Below are the code and all the weights of a small trained network. Each question names an input and a class and asks about switching units off, where a switched-off unit gives its printed mean instead of its output.

import numpy as np


def w(rows, s, z=0):
    codes = np.array(rows[::2]) - 128.0
    scale = np.full(codes.shape[1], s)
    scale[-1] = z or s
    return codes * scale


def f(y):
    return y / 2 * (1 + np.tanh(0.7978845608 * (y + 0.044715 * y**3)))


def log_softmax(a):
    a = a - a.max(-1, keepdims=True)
    return a - np.log(np.exp(a).sum(-1, keepdims=True))


def net(x, mask):
    res = np.array(x, float).reshape(1, 5) / 4 @ E
    y = f(res @ A[0][:, :-1].T + A[0][:, -1])
    res = res + np.where(mask, y, B[0][:, -1]) @ B[0][:, :-1]
    return log_softmax(res[-1] @ U[:, :-1].T + U[:, -1])


A, B = {}, {}
E = w([
[57,188,72,107,135,84,158,32,67,127,236],'x0',
[90,80,124,81,160,171,85,58,168,145,93],'x1',
[148,149,94,99,147,125,114,153,126,120,115],'x2',
[146,55,13,114,48,7,189,91,175,145,114],'x3',
[131,93,159,119,149,100,124,124,114,113,155],'x4',
],0.015)
A[0] = w([
[95,90,7,51,65,73,227,93,79,194,211,52],'n1',
[57,218,70,119,138,84,110,31,40,145,230,253],'n2',
[28,165,114,71,117,142,142,96,74,47,177,133],'n3',
[192,183,178,169,76,144,165,175,48,65,159,162],'n4',
[186,97,71,157,62,75,229,187,129,98,180,211],'n5',
[85,68,57,69,151,80,99,15,197,211,103,41],'n6',
[107,153,143,167,254,160,45,106,85,129,91,200],'n7',
],0.0094,0.0047)
B[0] = w([
[149,191,179,180,152,60,17,104,221,155,110,247],'n1',
[105,245,109,133,113,97,195,172,97,192,169,253],'n2',
[74,165,112,86,111,96,163,99,63,196,155,190],'n3',
[236,204,154,122,198,74,168,153,83,92,109,176],'n4',
[127,104,79,171,52,71,47,152,205,47,122,211],'n5',
[226,115,174,53,113,138,126,147,83,244,55,205],'n6',
[105,147,190,145,113,198,87,161,149,97,217,192],'n7',
],0.011,0.03)
U = w([
[234,169,188,171,130,85,141,193,105,176,107,236],'0',
[127,30,27,218,71,63,102,176,209,69,132,118],'1',
[134,213,73,200,153,81,200,118,27,72,188,18],'2',
[94,170,52,184,87,46,102,71,216,103,199,3],'3',
[126,69,175,105,155,232,61,63,168,137,103,186],'4',
[208,2,97,52,78,105,132,108,184,129,55,163],'5',
[58,151,110,35,94,169,165,79,56,180,199,146],'6',
],0.0094,0.0054)

Each question gives the input, the list of numbers given to net, and the class t.
The units are the neurons (one row each of A and B). Each row of codes is followed by its name. A weight is (code - 128) times the scale printed after its matrix; where a second scale follows, it is the last column's (A, B and U).
mask holds one flag per neuron, in row order. A switched-off neuron (its flag False) gives its mean, the last column of its row in B, instead of its output. The means were averaged over made-up inputs and are rounded, as every weight is.
A unit's drop is (log p(t) with every unit on - log p(t) with that unit switched off) / (log p(t) with every unit on - log p(t) with every unit switched off).
The circuit of an input: a set's keep is (log p(t) with only the set's units on - log p(t) with every unit switched off) / (log p(t) with every unit on - log p(t) with every unit switched off). Starting from all 7 units, units are removed one at a time, each time the one whose removal leaves the highest keep (on an exact tie, the one counted first), for as long as the keep stays at least 0.8.
circuit, biggest first: the units of the circuit, biggest drop first
top k neurons: the k neurons with the biggest drops, biggest first
drop of u: that unit's drop, to one decimal
input [4,-7,8,1,8], class 3: circuit, biggest first	[n5]
input [1,-6,-2,-3,8], class 2: top 2 neurons	[n6; n1]
input [-1,2,2,-8,-1], class 4: circuit, biggest first	[n2; n7]
input [6,-1,3,-4,7], class 2: top 2 neurons	[n6; n2]
input [0,-2,-2,7,3], class 1: circuit, biggest first	[n5; n2]
input [0,4,-5,2,5], class 5: circuit, biggest first	[n2; n1]
input [2,-3,5,-1,-7], class 2: circuit, biggest first	[n6; n1]
input [-2,-8,-2,1,1], class 1: circuit, biggest first	[n5; n2]
input [2,-7,8,0,-1], class 2: top 3 neurons	[n6; n4; n1]
input [1,2,-7,-2,7], class 6: top 2 neurons	[n1; n5]
input [7,1,7,-2,6], class 6: top 2 neurons	[n3; n4]
input [0,3,-8,-1,3], class 4: top 2 neurons	[n2; n3]
input [7,7,-4,4,-5], class 0: top 2 neurons	[n6; n1]
input [2,-8,-7,8,8], class 3: circuit, biggest first	[n1]
input [-6,5,3,4,2], class 5: drop of n2	0.2
input [-2,3,1,-7,-4], class 4: drop of n2	0.2
input [1,-3,-8,2,4], class 3: drop of n6	0.3
